Read these off the array that follows. Counting starts at 0.
1) Report the entry in row 0 and column 2.
2) Report the entry just left of 53.
3) Report the entry directly above -17.
4) Report the entry in row 1 and column 1.
5) Report the entry directly below 28.
6) Report the entry in the top-left corner.
7) Report the bottom entry of the column that holds the largest entry.
8) Report the entry at row 2, column 1.
[[ -3  -2  -1   2   3  -1   2  -2   1   3  -1]
 [  1   0  -2   5  -4   0  -1  -3  -2  -3   4]
 [  1  -1   0   2  -1  -2   1  -1  -1  -4   1]
 [  6  -2   2  -2  -4   1  -1   0   1  -3   5]
 [  1   2  -2   1   1  -5  -1   2  -2   4  -3]
 [  1   0   0   0   0   0   1   1   1  -1   2]
 [-49  20  25  -4 -67 -70  60  64 -49  23   3]
 [  0   0  -4   6  -4  -8  -7  -1  -5   1  -4]
 [ 73 -91   0  58  89  78 -78  22  13  53 -80]
 [ -6  -2 -17  11  -6 -15 -22  28   8   4   2]
 [  1   2  -3   3  -1   0  -2  -7  -4   3   1]
 [  5 -32 -84 -30  86  72 -95 -43  66 -32  34]
 [-95  23  15 -37 -57 -92  31  45 -49  16  31]
 [-13   1  -9  17 -20 -21  -7  48   0   6  -2]]
1) -1
2) 13
3) 0
4) 0
5) -7
6) -3
7) -20
8) -1

arr =
 -3    0    8    5   20  -11    5    0    0    9   12
 13    7    9    6    6    2    5    3   10    0   -1
  5    7   13    5    4   -9    5   14   10    2  -12
 -7    4    9    4  -12   -7    5   18   -4   14  -11
  1    1    2    2    6  -11    0   -6   -1   -2   17
-35   -1    4    4   -4  -14    0    5    5  -15   -1
  8    5   10    5    4   -6    4    5    0    3    0
  5    6   -3    2   11   31    4   10    7    6   -1
-12    3    2    3   23    6    5   25    5   13  -11
Rows and columns are numbered from 0.
The entry directly above 23: 11
The entry in row 0 and column 0 is -3
Report the maximum.
Answer: 31
The entry directly below the smallest entry -> 8
Report the bottom-left entry.
Answer: -12
The entry at row 0, column 1 is 0
The entry directly above the smallest entry is 1
The entry in row 1 and column 2: 9
The entry in row 2 and column 0 is 5
The top-right entry: 12
Report the entry at the centre.
Answer: -11
Report the entry at row 2, column 2.
Answer: 13
The entry at row 0, column 2 -> 8
Report the bottom-right entry.
Answer: -11
Report the top entry of the column that holds the largest entry.
Answer: -11
The entry directly below 11: 23
The entry directly above the centre entry: -7
The entry directly below 12: -1
Report the entry just left of 18.
Answer: 5
Report the entry just right of the largest entry.
Answer: 4
Report the entry in row 1 and column 0.
Answer: 13
Report the bottom entry of the column that holds the largest entry.
Answer: 6

M =
[[25 53 12 28 22]
 [82 29  7 28 32]
 [34 36 33 35 33]]
Counting starts at 0.
The entry in row 2 and column 1: 36
The entry in the bottom-left corner: 34
The entry directly above 82 -> 25
The top-right entry is 22
The entry in the bottom-right corner? 33
The entry in row 0 and column 1? 53

Questions about the table below. Rows and columns are numbered from 0.
1) The entry in row 1 and column 0?
2) The entry just right of the centre entry?
3) The entry in the top-right corner?
4) The smallest entry?
5) The entry directly below -41?
6) The bottom entry of the column that holds the largest entry?
7) The entry at row 0, column 1?
8) The entry at row 2, column 0?
2,7,-21,16,-15,6,17,24,29,-21,22
-27,-4,-16,24,-3,-25,-20,-7,42,-9,-18
-16,5,0,24,-17,-17,-3,-34,6,-8,-6
0,4,-16,-6,-15,16,-19,-3,31,-24,16
-13,-7,-12,19,4,-41,-30,10,51,-3,7
-13,9,7,5,-5,-28,-45,-9,77,3,23
-17,19,-11,12,7,-66,-32,8,68,11,-12
1) -27
2) -19
3) 22
4) -66
5) -28
6) 68
7) 7
8) -16

Questions about the matrix below. Counting starts at 0.
1) Read off the entry directly above 567.
2) Read off the entry in row 0 and column 0.
3) Read off the entry in row 1 and column 0.
4) Read off the entry at row 2, column 0.
5) Read off the top-right entry.
6) Read off the top entry of the column that holds the smallest entry.
7) Read off the entry directly above 700.
8) Read off the entry just left of 589.
[[441 405 640 430 486 640 506 323 654 453 514]
 [444 585 464 447 508 355 571 467 527 800 546]
 [619 432 713 632 558 795 795 539 508 447 723]
 [587 518 769 880 830 318 652 524 390 401 465]
 [549 547 699 897 591 589 235 525 428 447 239]
 [502 419 729 602 663 509 569 375 584 332 490]
 [595 655 411 497 462 646 287 683 640 520 446]
 [626 590 692 983 592 608 583 656 253 700 482]
 [440 356 653 428 290 949 528 314 614 581 586]
 [510 679 315 342 429 525  96 607 755 515 328]
 [360 301 831 619 567 510 716 148 461 587 529]
 [539 633 477 594 512 537 189 593 598 502 310]
 [359 509 439 239 415 409 574 330 643 801 586]
 [553 425 696 664 374 948 647 483 448 637 635]
 [536 632 595 840 627 408 162 570 455 499 189]
 [688 618 461 509 470 846 353 756 687 342 535]]
1) 429
2) 441
3) 444
4) 619
5) 514
6) 506
7) 520
8) 591

A =
[[  43   96   19   80]
 [  86  -74    4   66]
 [  36   27  -35   64]
 [ -87  -22   -3   45]
 [  15  -14  -62 -100]
 [ -22  -60   91  -27]
 [ -17  -35  -25  -34]]
Read off the bottom-left entry.
-17
Read off the entry just left of 45.
-3
The entry just right of 36: 27
The entry directly above -17: -22
The 3rd largest entry is 86
Read off the entry in the top-right corner.
80
The entry directly below 96 -> -74
The entry directly below 36 is -87
Read off the entry in the top-left corner.
43
Read off the entry directly below -3.
-62
Read off the entry just right of -3.
45
Read off the entry directly above -3.
-35
Read off the entry just right of the largest entry.
19
Read off the minimum.
-100
Read off the entry directly above -34.
-27
